Below are the code and all the weights of a small trained network. Each question names an input and a target symbol and asks about switching units off, where a switched-off unit gives its printed mean instead of its output.

import numpy as np


def w(rows, s, z=0):
    codes = np.array(rows[::2]) - 128.0
    scale = np.full(codes.shape[1], s)
    scale[-1] = z or s
    return codes * scale


def f(y):
    return y / 2 * (1 + np.tanh(0.7978845608 * (y + 0.044715 * y**3)))


def softmax(a):
    e = np.exp(a - a.max(-1, keepdims=True))
    return e / e.sum(-1, keepdims=True)


def log_softmax(a):
    a = a - a.max(-1, keepdims=True)
    return a - np.log(np.exp(a).sum(-1, keepdims=True))


def net(x, mask):
    ids = ['ΔΦΩαβγλπστψ'.index(c) for c in x.split()]
    T = len(ids)
    res = E[ids] + P[:T]
    u = 0
    for l in range(3):
        r = res
        for j in range(3):
            rows = slice(2 * j, 2 * j + 2)
            q, k, v = (r @ M[l][rows].T for M in (Q, K, V))
            z = softmax(np.where(np.tri(T) > 0, q @ k.T / 2**0.5, -1e9)) @ v
            o = O[l][rows]
            res = res + np.where(mask[u + j], z, o[:, -1]) @ o[:, :-1]
        u += 3
        y = f(res @ A[l][:, :-1].T + A[l][:, -1])
        res = res + np.where(mask[u : u + 4], y, B[l][:, -1]) @ B[l][:, :-1]
        u += 4
    return log_softmax(res[-1] @ U[:, :-1].T + U[:, -1])


Q, K, V, O, A, B = {}, {}, {}, {}, {}, {}
E = w([
[181,193,85],'Δ',
[177,133,96],'Φ',
[139,127,115],'Ω',
[81,198,124],'α',
[111,152,128],'β',
[70,192,166],'γ',
[70,217,84],'λ',
[74,195,125],'π',
[216,103,188],'σ',
[79,31,251],'τ',
[160,80,224],'ψ',
],0.013)
P = w([
[253,171,222],'0',
[229,154,169],'1',
[202,143,139],'2',
[182,98,107],'3',
[160,89,77],'4',
[141,80,71],'5',
[140,72,65],'6',
[125,74,67],'7',
[124,72,82],'8',
[115,85,106],'9',
[130,76,130],'10',
[161,64,124],'11',
[204,59,116],'12',
],0.006)
Q[0] = w([
[27,135,131],'L0H0',
[186,111,198],'L0H0',
[222,46,119],'L0H1',
[88,167,2],'L0H1',
[78,102,126],'L0H2',
[94,121,99],'L0H2',
],0.0083)
K[0] = w([
[72,184,54],'L0H0',
[49,65,173],'L0H0',
[91,46,202],'L0H1',
[254,119,117],'L0H1',
[98,122,145],'L0H2',
[158,97,151],'L0H2',
],0.0094)
V[0] = w([
[75,146,255],'L0H0',
[143,175,128],'L0H0',
[129,36,169],'L0H1',
[170,112,145],'L0H1',
[117,35,34],'L0H2',
[150,179,199],'L0H2',
],0.0057)
O[0] = w([
[23,249,106,137],'L0H0',
[232,158,155,171],'L0H0',
[3,107,54,138],'L0H1',
[127,166,21,219],'L0H1',
[40,82,193,7],'L0H2',
[161,127,140,233],'L0H2',
],0.0037,0.0021)
A[0] = w([
[175,6,186,162],'L0N0',
[157,224,126,3],'L0N1',
[110,146,136,210],'L0N2',
[95,152,1,74],'L0N3',
],0.0087,0.0028)
B[0] = w([
[108,223,249,253],'L0N0',
[33,201,83,186],'L0N1',
[132,253,133,159],'L0N2',
[2,106,197,187],'L0N3',
],0.0063,0.0025)
Q[1] = w([
[12,126,107],'L1H0',
[132,105,66],'L1H0',
[55,172,127],'L1H1',
[113,254,127],'L1H1',
[162,56,118],'L1H2',
[183,75,165],'L1H2',
],0.0082)
K[1] = w([
[89,254,42],'L1H0',
[97,116,112],'L1H0',
[72,181,46],'L1H1',
[52,181,34],'L1H1',
[140,251,134],'L1H2',
[38,197,58],'L1H2',
],0.0067)
V[1] = w([
[14,196,156],'L1H0',
[54,30,167],'L1H0',
[192,117,158],'L1H1',
[149,62,225],'L1H1',
[23,165,214],'L1H2',
[254,32,206],'L1H2',
],0.0033)
O[1] = w([
[168,118,46,96],'L1H0',
[117,167,118,5],'L1H0',
[118,158,134,165],'L1H1',
[184,153,92,87],'L1H1',
[18,115,253,87],'L1H2',
[201,99,172,153],'L1H2',
],0.0046,0.0031)
A[1] = w([
[124,198,113,203],'L1N0',
[244,145,153,99],'L1N1',
[118,102,143,85],'L1N2',
[113,253,25,254],'L1N3',
],0.0067)
B[1] = w([
[182,66,171,190],'L1N0',
[160,156,93,162],'L1N1',
[114,102,105,113],'L1N2',
[170,2,89,254],'L1N3',
],0.0085,0.0083)
Q[2] = w([
[37,164,124],'L2H0',
[205,31,215],'L2H0',
[84,254,148],'L2H1',
[180,118,109],'L2H1',
[198,55,178],'L2H2',
[143,150,159],'L2H2',
],0.0085)
K[2] = w([
[125,114,42],'L2H0',
[50,74,249],'L2H0',
[129,224,224],'L2H1',
[133,127,104],'L2H1',
[37,128,174],'L2H2',
[163,134,155],'L2H2',
],0.011)
V[2] = w([
[156,125,136],'L2H0',
[25,19,106],'L2H0',
[113,87,155],'L2H1',
[179,40,48],'L2H1',
[188,245,240],'L2H2',
[154,29,2],'L2H2',
],0.0078)
O[2] = w([
[123,133,162,147],'L2H0',
[193,44,167,71],'L2H0',
[112,159,129,131],'L2H1',
[76,178,205,249],'L2H1',
[78,167,254,160],'L2H2',
[135,158,11,137],'L2H2',
],0.0081,0.015)
A[2] = w([
[187,39,46,153],'L2N0',
[215,177,58,75],'L2N1',
[81,254,74,91],'L2N2',
[85,207,253,3],'L2N3',
],0.0063,0.0048)
B[2] = w([
[49,159,137,149],'L2N0',
[127,18,113,153],'L2N1',
[248,177,132,157],'L2N2',
[120,110,56,244],'L2N3',
],0.012,0.011)
U = w([
[5,163,168,253],'Δ',
[140,105,139,239],'Φ',
[185,71,180,87],'Ω',
[115,121,101,82],'α',
[155,141,127,57],'β',
[184,98,99,120],'γ',
[94,122,80,87],'λ',
[118,125,102,56],'π',
[183,139,131,94],'σ',
[132,199,134,52],'τ',
[140,130,116,86],'ψ',
],0.012,0.0027)

Each question gives the input, a string of symbols that net reads in full, and the target symbol t.
The units are the heads (2 rows each of Q, K, V and O) and the neurons (one row each of A and B). Each row of codes is followed by its name. A weight is (code - 128) times the scale printed after its matrix; where a second scale follows, it is the last column's (O, A, B and U).
mask holds one flag per unit, layer by layer, with each layer's heads first. A switched-off unit (its flag False) gives its mean, the last column of its rows in O or B, instead of its output. The means were averaged over made-up inputs and are rounded, as every weight is.
A unit's drop is (log p(t) with every unit on - log p(t) with that unit switched off) / (log p(t) with every unit on - log p(t) with every unit switched off).
The circuit of an input: a set's keep is (log p(t) with only the set's units on - log p(t) with every unit switched off) / (log p(t) with every unit on - log p(t) with every unit switched off). Starting from the 12 units with the biggest drops (on a tie, the unit counted first), units are removed one at a time, each time the one whose removal leaves the highest keep (on an exact tie, the one counted first), for as long as the keep stays at least 0.8.
circuit, biggest first: the units of the circuit, biggest drop first
most important unit: the unit with the biggest drop
k most important neurons: the k neurons with the biggest drops, biggest first
k most important neurons of layer l: the k neurons of layer l with the biggest drops, biggest first
heads that matter: for each layer, one digit per head in row order, 1 if its drop is at least 0.15 and else 0, layers parted by /
input Φ π ψ τ Δ Δ ψ Δ σ, target Δ: circuit, biggest first	(L1N3, L0N0)
input τ ψ Δ Δ π π τ τ, target Ω: heads that matter	110 / 001 / 111
input Δ Δ Δ Δ Δ Δ π λ Δ Δ, target λ: circuit, biggest first	(L2H2, L2N0, L1N3)
input Δ Δ Δ, target γ: circuit, biggest first	(L2H2, L1N3, L0N0)
input Δ Δ Δ Φ τ Δ Δ Φ Δ Δ Φ, target Ω: circuit, biggest first	(L2H0)
input Δ σ λ γ σ ψ ψ τ σ Δ ψ Ω, target Δ: heads that matter	000 / 000 / 001
input σ γ Δ γ τ Δ β Φ ψ Δ ψ Δ Δ, target Ω: circuit, biggest first	(L1N3, L2H2, L0N0)
input Δ Δ Δ α Δ ψ, target Δ: circuit, biggest first	(L1N3, L0N0)
input τ σ Φ, target Δ: 3 most important neurons	(L1N3, L0N0, L2N2)
input π Δ σ σ Φ ψ ψ λ Φ, target Δ: 2 most important neurons	(L0N0, L1N3)
input Δ Φ σ Φ, target τ: heads that matter	000 / 000 / 100
input β σ Δ Δ Δ Δ Δ λ, target λ: 2 most important neurons of layer 0	(L0N3, L0N0)
input Φ Δ Φ, target σ: heads that matter	100 / 001 / 101
input Δ Δ Δ Φ, target σ: most important unit	L0H0
input Δ σ Ω Δ Δ τ ψ Δ Δ π Δ ψ Δ, target Ω: 2 most important neurons	(L1N3, L0N0)
input Φ Δ Δ Φ Δ σ, target τ: 2 most important neurons	(L1N3, L0N0)
input Ω Φ σ Δ, target τ: 3 most important neurons	(L1N3, L0N0, L2N2)
input Δ σ ψ Ω β β π σ τ β τ Φ, target Ω: 3 most important neurons	(L0N0, L2N0, L1N1)
input Δ σ Δ, target τ: 2 most important neurons of layer 1	(L1N1, L1N3)
input Δ Δ β ψ Δ Δ Δ Δ Ω α σ, target τ: 2 most important neurons of layer 2	(L2N1, L2N2)
input Φ Δ Δ σ Δ α Φ Δ τ σ τ σ ψ, target Δ: circuit, biggest first	(L1N3)
input Δ Δ Δ Δ, target γ: 2 most important neurons	(L2N1, L2N2)
input σ σ Δ Φ π ψ β ψ Δ, target Δ: 4 most important neurons	(L1N3, L0N0, L2N2, L2N3)
